Below are the code and all the weights of a small trained network. Each question names an input and a class and asks about switching units off, where a switched-off unit gives its printed mean instead of its output.

import numpy as np


def w(rows, s, z=0):
    codes = np.array(rows[::2]) - 128.0
    scale = np.full(codes.shape[1], s)
    scale[-1] = z or s
    return codes * scale


def f(y):
    return y / 2 * (1 + np.tanh(0.7978845608 * (y + 0.044715 * y**3)))


def log_softmax(a):
    a = a - a.max(-1, keepdims=True)
    return a - np.log(np.exp(a).sum(-1, keepdims=True))


def net(x, mask):
    res = np.array(x, float).reshape(1, 3) / 4 @ E
    y = f(res @ A[0][:, :-1].T + A[0][:, -1])
    res = res + np.where(mask, y, B[0][:, -1]) @ B[0][:, :-1]
    return log_softmax(res[-1] @ U[:, :-1].T + U[:, -1])


A, B = {}, {}
E = w([
[78,117,151,47,231,80,22,96],'x0',
[162,62,214,154,78,169,1,89],'x1',
[113,186,202,80,75,78,13,251],'x2',
],0.0087)
A[0] = w([
[82,93,133,66,177,110,111,89,76],'neuron 0',
[174,138,128,191,120,153,161,163,14],'neuron 1',
[134,105,156,96,54,150,187,151,2],'neuron 2',
[144,178,151,123,104,85,122,176,60],'neuron 3',
[137,120,133,150,85,87,80,186,76],'neuron 4',
[111,145,145,119,184,25,108,106,26],'neuron 5',
[81,127,113,87,163,61,88,120,104],'neuron 6',
[197,89,186,161,97,173,75,108,65],'neuron 7',
[173,128,113,159,2,137,164,191,144],'neuron 8',
[103,190,112,101,154,35,167,147,69],'neuron 9',
[94,191,60,123,145,98,163,189,85],'neuron 10',
[161,94,186,178,162,173,90,141,49],'neuron 11',
[117,169,100,88,182,174,176,172,34],'neuron 12',
[167,121,135,152,98,75,86,192,96],'neuron 13',
[140,162,122,109,116,128,180,182,30],'neuron 14',
[134,150,136,180,43,116,148,145,64],'neuron 15',
[112,201,120,79,90,77,135,234,137],'neuron 16',
[130,153,133,189,85,142,171,160,189],'neuron 17',
[144,71,54,185,136,139,132,54,133],'neuron 18',
],0.0099,0.0044)
B[0] = w([
[172,199,93,56,92,171,152,40,190],'neuron 0',
[135,128,153,29,90,78,121,51,169],'neuron 1',
[137,131,215,32,45,92,138,44,153],'neuron 2',
[199,43,79,128,175,27,250,122,165],'neuron 3',
[164,56,94,151,163,30,233,157,178],'neuron 4',
[140,170,179,28,79,146,125,29,175],'neuron 5',
[144,195,123,14,161,161,145,75,197],'neuron 6',
[64,91,202,183,48,160,132,254,204],'neuron 7',
[186,212,133,60,130,150,86,84,240],'neuron 8',
[22,85,197,158,41,200,58,159,186],'neuron 9',
[53,105,199,231,24,160,86,207,195],'neuron 10',
[33,142,203,171,19,121,150,156,163],'neuron 11',
[49,19,143,206,51,127,117,158,167],'neuron 12',
[148,52,71,142,221,69,239,117,178],'neuron 13',
[104,124,223,63,21,162,81,68,154],'neuron 14',
[169,172,221,42,118,158,105,37,179],'neuron 15',
[166,77,5,126,188,25,170,181,221],'neuron 16',
[166,188,132,83,206,163,93,72,213],'neuron 17',
[167,69,72,202,230,81,221,145,254],'neuron 18',
],0.0066,0.0097)
U = w([
[225,18,67,196,207,71,247,94,29],'0',
[220,227,168,39,119,189,70,2,4],'1',
[85,88,213,234,37,191,86,191,91],'2',
[224,160,70,203,207,168,116,169,217],'3',
],0.0071,0.0034)

Each question gives the input, the list of numbers given to net, and the class t.
The units are the neurons (one row each of A and B). Each row of codes is followed by its name. A weight is (code - 128) times the scale printed after its matrix; where a second scale follows, it is the last column's (A, B and U).
mask holds one flag per neuron, in row order. A switched-off neuron (its flag False) gives its mean, the last column of its row in B, instead of its output. The means were averaged over made-up inputs and are rounded, as every weight is.
A unit's drop is (log p(t) with every unit on - log p(t) with that unit switched off) / (log p(t) with every unit on - log p(t) with every unit switched off).
The circuit of an input: a set's keep is (log p(t) with only the set's units on - log p(t) with every unit switched off) / (log p(t) with every unit on - log p(t) with every unit switched off). Starting from the 12 units with the biggest drops (on a tie, the unit counted first), units are removed one at a time, each time the one whose removal leaves the highest keep (on an exact tie, the one counted first), for as long as the keep stays at least 0.8.
circuit, biggest first: the units of the circuit, biggest drop first
most important unit: the unit with the biggest drop
top k neurons: the k neurons with the biggest drops, biggest first
drop of u: that unit's drop, to one decimal
input [4,-3,5], class 0: circuit, biggest first => [neuron 16]
input [-7,-2,8], class 0: top 4 neurons => [neuron 16; neuron 3; neuron 13; neuron 4]
input [-1,-3,-1], class 3: top 3 neurons => [neuron 7; neuron 11; neuron 2]
input [6,-7,-2], class 2: circuit, biggest first => [neuron 10; neuron 9]
input [-7,-4,-6], class 1: top 2 neurons => [neuron 8; neuron 17]
input [1,-6,5], class 2: top 4 neurons => [neuron 9; neuron 10; neuron 18; neuron 14]
input [-4,-2,3], class 1: top 2 neurons => [neuron 18; neuron 8]
input [-6,-8,8], class 0: top 2 neurons => [neuron 16; neuron 3]
input [-3,5,5], class 0: top 2 neurons => [neuron 13; neuron 4]
input [-7,-7,8], class 0: top 2 neurons => [neuron 16; neuron 3]
input [2,7,-6], class 2: top 2 neurons => [neuron 7; neuron 11]
input [-2,6,7], class 0: top 2 neurons => [neuron 13; neuron 4]
input [-4,6,-5], class 2: top 2 neurons => [neuron 7; neuron 16]
input [-7,2,8], class 0: circuit, biggest first => [neuron 13]
input [4,-7,4], class 2: top 2 neurons => [neuron 9; neuron 10]
input [-7,-6,3], class 1: drop of neuron 17 => 0.1
input [5,7,-2], class 2: drop of neuron 7 => 0.4
input [-7,6,-3], class 1: drop of neuron 15 => 0.1
input [1,-1,8], class 0: drop of neuron 3 => 0.0
input [-3,3,3], class 3: most important unit => neuron 18
